Rows and roughly how far along a hidden order each lies, from 0 to 15:
[ 33  19  10   2  -3  -2  -8  -1   1   1  -4  12 -17 -21 -59 -21  13  -3
 -18 -53 -15   7  24   0  10  36  -5  13   9 -19  16   0 -41   2 -17   1
  -7   9  26  62   2 -21  -5 -12  -3  -8   2 -12  19  -1  -6  73   0  29
  -6 -10  -8   9   4 -76]	0
[ 35  11 -15   3  -2  -9  14   7  13   6  -1   3   7  -8 -31   8  11  -8
 -27 -15  10   0  -1 -19  -1  32   3   8 -11 -37  23   9 -44   4   1   2
   4  -9 -22  -4 -13 -39   5  -1  -5   4 -12  -5  -4  23  14  97   6 -13
  -5 -26  -4   7   5   3]	1
[ 22   7 -18   8  -5  -7  11   5  16   4   1  -4   4  -5 -22   8   8 -11
 -38  -9  11  -5 -13 -23  -8  27   8   4  -9 -39  -6  10 -41   1   4   4
   0 -10 -31   1 -16 -49  12   0  -4   6 -15   1 -10  27  56 102  10 -10
  -5 -23  -3   6   3   9]	1
[ 19  14   8   4  -3   1  -8  -1   0   1  -8  11  -7 -17 -45 -21  11   2
  -2 -15 -11   4  24   8  10  19  -8  10   4  -2  17  -3 -21   1 -12   0
  -2   9  35  42   3   0  -6  -7  -3  -7   2  -9  15  -6 -40  40  -1  15
  -9  -9  -3   9   4 -66]	4
[ 16   0  -5   7  -3   1   0   2   2   2  -6  12  -2  -6 -24  -7   6   1
   5  19   3   2  15   7  13  12  -7   8   0 -13   2  -3  -3   0  -4  -1
  -1   8  -9  12   3   8  -5  -5  -2  -5   4  -6   5  -7 -51  33   4   6
  -5  -8   3   7   2 -18]	8
[  1 -19 -11   7   4  12  -3   1  11   5  -1  12   5   2 -15  11   9 -11
  13  48  -3   4  -8  19   4 -23  -6  -3  -9   2 -16  -1  14  -7  -1  -6
   2   6 -37  -4   3  46 -12  -1  -2   4   8   5 -23  -4 -32  -4   5  10
   0   9   8 -26  -1  47]	13
[  4 -24 -25  10   0  10  17   5  19   8   1   6   8   8   9  27   4 -15
   4  53   8  -4 -19   8   2 -18   1 -10 -18 -25 -24   4   9  -2   7  -4
   1  -2 -70 -37  -1  32  -7   2   0   9   6   7 -32   5 -24  15   7  -2
   5   5   9 -28   0  76]	14
[ 32  25  11  -1  -2  -5   2   2  -2   6  -5  15 -10 -20 -37 -18  13   3
 -17 -56  -8   6  26  -7  14  36  -6  12   4 -13  34   1 -46   7 -12   1
  -3   5  27  32   0 -22  -3  -6  -2  -4  -1 -11  18   2 -26  57  -3   9
  -7  -8  -9  18   4 -74]	0
[  9  -1   7  10  -2   7  -6  -4   4   0  -7   8  -5  -8 -36 -13   6  -3
   6  -3  -7   0  17  13  12   5  -9   7   1   6  -9  -3   1  -5  -7  -2
  -1  11  14  29   5  31 -10  -4  -2  -6   9   0   6 -12 -44  23   4  24
  -8   0   4  -6  -1 -35]	9
[  8   2   1   8  -3   6  -2   0   3   2  -8  11  -2  -9 -33  -7   9  -1
   9   5  -3   2  18   6  14   6  -8   8  -3  -4   5  -3  -1  -1  -4  -1
   0   7   3  32   3  20 -11  -3  -2  -5   6  -2  -1  -8 -48  37   3  12
  -8  -4   4   1   1 -27]	8
[ 24   7  -8   5  -2  -4  14   5   9   6  -4  15   3  -5 -27   4  12  -1
  -6   3   8   2   8 -14  10  17  -1  11 -12 -22   7   4 -36   4   1   0
   3  -3 -20 -11 -10 -11  -4   1  -4   0  -5  -6  -7  11 -28  72   4 -12
  -6 -14   1  16   3 -11]	5
[  3 -11   7   5   2  14 -13  -5   4   0  -7   8  -6  -6 -36  -8   4  -7
  20   8 -13   4  18  34  14 -17 -12   1   3  14 -24  -8  24  -7 -11  -6
  -3  16   5  35  14  65 -16  -7   1  -4  18   0  -1 -23 -58 -23   2  32
  -3  15   4 -26  -2  -6]	14
[  5 -22 -14   8   2  10  15   2  17   7   2   8   5   8   3  23   7 -14
   0  34   9  -2 -17   8   1 -22   1  -9 -20 -18 -28   5  13  -4   7  -5
   2  -2 -62 -31  -5  40 -11   5   1   5   6   9 -33   2 -20 -10   6   3
   4  13  13 -31   0  71]	15

[-12  28  22  -2 -15   4  13 -14   1   7   0  11   6 -10  -6  20  -6  16
   1   1  -6  22  22  -7  17  -2  -6]	12
[-10  17  19  -4 -15   1  14 -17   1   6  -2  12   8 -10  -6  20  -5  16
   1   1  -8  25  19  -7  21  -2  -5]	12
[  7 -95  43   7 -11 -15  12  22  -5  -6 -18  -1   6  10  -5  -2   1   2
   7  -3 -20  48  25  -7  28   1  -6]	4
[  2 -43  36  -1  -8 -11   7  11  -4  -7 -16  -2  -3  -3 -12   8   3  10
  10   7 -10  48  10  -6  16  -2  -3]	5
[  19 -122   47    4   -6  -21    4   33  -10  -19  -23   -6   -2   14
   -9   -8    9   -5    9    0  -15   54    8   -3   15   -2   -4]	0
[  0 -25   6  -7  -6 -11  10   5   5   1 -13   4   1  -9 -10  11   0   7
   2   3  -6  36  12  -8  18  -2   3]	8
[  1 -54  46   6  -5  -8   3  14  -9 -12 -13  -6  -7   6  -8   0   4   7
  11   7  -9  48   6   1   9  -1  -7]	4
[ -6  -9  13  -1 -10  -5  12  -5   4   7  -4   8  11  -2  -2   8  -4   7
  -3  -4  -8  21  22  -8  17   0  -3]	10
[-14  55   6  -5 -10   4  12 -30   6  12  10  13  10 -14  -2  21  -7  11
  -5  -1   1   0  19  -6  15  -2  -3]	14
[ 11 -86  42   1 -10 -18   7  24 -10 -13 -24  -3  -2   5 -12   3   7   6
  12   4 -18  60  11  -5  22  -2  -3]	2
[  4 -66  40   5  -6  -8   3  20  -6  -9 -17  -6  -4   7  -8   0   5   4
  11   4 -11  57  16  -2  12  -1  -6]	4
[-24  68  25   6 -15  18   9 -41  -1  12  19   9   5  -6   4  16 -10  18
  -1   1   1  -5  16   3   3   1 -14]	15
[ 12 -85  44   5  -3 -15  -1  26 -11 -21 -18  -8  -7  14  -9  -6   9  -1
  10   3 -11  39   0   1   1  -1  -4]	0
[-10   6  26   1 -15   0  10 -13  -2   4  -3   5   7  -6  -2  13  -4  16
   6   1  -7  28  24  -4  15  -1  -8]	11
[-12  31   5  -3 -10   3   9 -23   5  11   3  11  10  -8  -2  16  -6   9
  -6  -2  -2   6  16  -7  14  -1  -3]	13
[ -5   0   8  -6  -5  -6   7  -6   3   4  -7   5   4 -10  -8  12  -2   9
   1   3  -2  20  13  -6  13  -2  -1]	10
[-13  15   8   3  -9   6   8 -17   2   9  10   7   7  -1   2   8  -8   6
  -3  -3  -3   0  16  -4   8   1  -8]	12
[-11  31  -4  -7 -10   3  13 -25   8  13   5  15  14 -13  -2  18  -8  10
  -6  -3  -1   1  18  -6  18  -1  -1]	14
[ -3 -16  31   2  -6  -7   3   6  -4  -8 -12  -2  -7  -2  -8   6   1   9
   8   6  -7  37   4  -1   5  -1  -7]	7
[-18  53 -10  -2 -12   6  12 -29   8  18  12  15  13 -10   3  15 -10   8
  -7  -4   0 -10  21  -5  13   0  -5]	15
[-12  36  19  -3  -9   5  10 -22  -1   4  -2   9   3 -13  -6  20  -4  18
   3   5  -2  24  11  -4  15  -3  -6]	12
[  9 -81  80  11 -16  -9   4  20 -19 -23 -21  -6  -6  12 -12   1   8  11
  19   7 -22  64   6   1  14  -1 -15]	1
[ -9  16  22   0  -9   1   8 -10  -1   5   0   5   7  -4  -5  16  -4  13
   4   2  -4  23  12  -4  12  -1  -5]	10
[-13  46  -1  -4 -14   5  16 -26   4  14   8  16  14 -12  -1  20  -8  13
  -6  -4  -3   8  24  -9  20  -1  -4]	14
[  4 -56  34  -2  -3 -13   4  17  -5 -11 -21  -3  -2  -1 -13   9   4   8
  10   7 -10  45   0  -5  17  -2  -2]	4
[  9 -65  52   5   0 -10  -5  21 -14 -22 -15 -12 -13   8 -10  -5   7   3
  15   9  -8  41 -14   4  -4  -3  -8]	0
[ -8  26  -2 -10 -13  -3  17 -21  10  15  -1  17  18 -15  -4  20  -7  10
  -9  -6  -6   6  30 -15  30  -2   1]	14
[  1 -63  61   6 -14  -8  13  15 -11 -11 -20  -4  -5   3 -10   5   3  11
  15   7 -15  52   8  -2  13  -1 -10]	4
[-17  56   1  -5  -9   7   9 -28   6  12   7  11   9 -11  -2  18  -7  11
  -4   0   2   8  12  -3   9  -2  -3]	14
[ -9  11  16  -4 -14   1  14 -14   1   6  -1  10   9  -8  -3  15  -6  13
   0  -1  -9  23  19  -7  22  -1  -6]	11

[  4  18  -4   2  -6   0 -31  22  26  -8   5   3  11  26  13  22 -23  22
  -2  28]	11
[ 12  -9 -27 -11  -6 -15 -25   3  32 -13  13  -3  18  11  17  20 -36  33
  -3  20]	12
[  4 -40 -26  -4  14 -10 -27 -12  39 -13  22 -28  -7 -13  14  15 -27  10
  15  14]	3
[ 10 -31 -27   0   2  -5 -14   0  29  -5  16 -18  -3   3  10   9 -20   6
  13   4]	3
[  0  22  -5 -20 -16 -22 -20   4  13   1  12 -11  12  -3   6  -2 -18 -22
 -18  -7]	0
[ 14   9  -9  -9  -3  -8 -34  12  51 -14  15  -5  10  18  17  23 -33  18
  13  28]	12
[ 23  16   5 -12  21 -14 -20 -22  45  -7  17 -14   4   7   5  10  -8   2
  25   7]	1
[ 18  -9 -14 -11   4 -11 -36 -11  50 -22  17  -1  12   2  17  21 -36  41
  16  25]	12
[ 14 -45 -29  -7  -4   5 -24  32  37 -14   9   2  -2  -3  15  21 -39  27
  14  20]	14
[ -1   7   3  21  20   7 -16 -15  23  -8   3 -12   0  25   5  20   2  21
  17  30]	1
[ 19 -32 -17  -8  -8  17 -17  56  32 -15   4  10  -9  17  14  23 -24  13
  29  21]	15
[ 29 -29   0 -24   2  -1 -17  36  34  -9  11  -4 -15 -11   7   6 -14 -19
  39  -9]	4
[-27 -36 -45  -9 -50  -6 -14  57 -22   0   2  -1  18 -35  11   0 -34  -8
 -60   4]	8
[-10 -17 -30  14 -15   2 -32  20  29 -12  10 -12   0  28  20  25 -29  24
 -19  40]	12
[ 21 -22   0  -3  -2  17 -12  42  32 -18  -1  20  -2  13   7  24 -22  33
  35  19]	15
[ 17  18  -8 -12   4 -15 -13 -22  29   1  13  -7   6  14   6   5 -10   2
  14   4]	1
[ 26 -11 -22  -9 -12  15 -20  57  32  -8   9   3  -6  33  15  21 -24  -6
  35  15]	14
[ -5 -51 -26  -8 -18   7 -43  60   7  -5   6 -11 -14 -21   7   5 -21 -14
 -11  -1]	5
[-28 -63 -61  23 -17  -4 -34  24  25 -12  18 -34   5   0  27  24 -48  34
 -44  47]	13
[-11  10  12  -8 -21 -10 -46  45  29 -15   9  -1   9  -6  16  15 -21  -1
 -15  21]	9
[ -8  -3   0  12  12 -14 -33 -12  35  -7  16 -29  -6  16  12  20 -13   8
  10  28]	1
[ -1 -22 -14 -10 -34   7 -16  76   2  -4   0   3  -7  -5   9   4 -20 -29
 -14  -6]	6
[ -4 -29 -46   5 -17   4 -23  17  19  -9   8  -3  14  16  17  17 -29  26
 -18  32]	13
[-21 -17 -20   6 -34  11  -7  71 -30  16  -7  14  11  -9   7   2 -13   4
 -39  10]	7
[  5  15  -2  -5   0  -5 -27   1  27   3  16 -21   3  24  19   3  -6 -18
   4   8]	0
[  5  21  25 -26 -17  -8 -36  53  31 -12   4  17   2  -6  10  11 -18 -13
  12  -2]	8
[  0 -46 -17   8   9   2 -10  19  17  -9  12 -18 -14  -5   9  11 -17   8
  12  15]	4
[ -3 -55 -21  -5 -10  -1 -23  49  16  -6   8 -14 -15 -22  12   4 -27 -12
  -8  -6]	5
[-18  20  25   7 -24  -4 -54  68  37  -9   7 -17  -6  26  17  27  -9 -15
 -10  29]	9
[  5   5  22 -25 -12  -7 -30  37  18 -12   3  21  20 -21   7   4 -22   5
   1   2]	8
[ 15  38   3 -19 -14  -5 -22  11  21 -14  -2  22  25  13  10   9 -16  24
   0  14]	10
[  1  13  13   9   2  -1 -39  10  48 -15   8  -3   1  32  16  28 -15  30
  14  46]	12
[ 19 -36  -9 -24 -11   2 -14  52  24 -10  11  -3 -18 -22   9   2 -26 -20
  19 -11]	5
[ -3  -8 -12 -20 -39  -2 -22  78   1  -2   5   6   3 -10  11  10 -23 -23
 -20  -6]	7
[-24 -19 -29  19 -15 -10 -44  19  31 -13  14 -26  11  14  24  26 -36  28
 -37  43]	11
[ 14 -30 -32  -5  -9   1 -33  48  44 -10  18 -19  -4  18  22  22 -36  -1
  12  21]	13
[ -7 -56 -32  12   3   0 -35  23  47 -18  16 -23 -12  -5  22  31 -42  34
   3  49]	14
[ -1  -1 -33  -5 -13 -22 -13 -29   2   0  16 -15  28   0  11   0 -22  10
 -36   2]	0
[ 13 -45 -19 -21  -5   1  -7  23   8  -9   9   1  -1 -32   9   3 -29   2
   7 -10]	5
[  0  -6  -5   8   1  -1 -44  28  54 -13  17 -21  -1  25  24  35 -26  13
  10  36]	12
[ 24 -15  15  -5  -3  21 -15  45  41 -21  -1  21 -11  12  10  28 -35  32
  52  25]	15
[  6 -42 -20  -1   2   7  -2  21  10  -5   5  -8 -20  -8   4   9 -14  10
  12   7]	4
[ -6  13  13  -9 -21  -7 -40  46  22 -14  -1   7  11  -8  10  13 -22  -6
  -9  11]	9
[  7 -39  -9   4  -9  24 -33  84  33 -15   6  -3 -25   7  17  29 -28   0
  31  25]	15
[ -2  -8  17  -7 -23  18 -14  77  13  -5 -11  18  -7  13   5   9  -7 -13
   6   5]	7
[ -9  -2 -14   1 -11 -11 -41  19  31 -14  10  -9  17  19  18  23 -27  20
 -22  32]	11
[  9 -36 -18 -14  -7   8   2  29   4  -8   5   5  -3 -29   6  -1 -23   6
   6  -5]	5
[  7 -43 -23   0  -1   6 -25  18  33 -20   9   4   3  -5  15  26 -39  40
  14  32]	14
[-23  11  -5   3 -16   1 -29  38  11  -9  -3  10  17   4  12  15 -22  20
 -38  31]	9
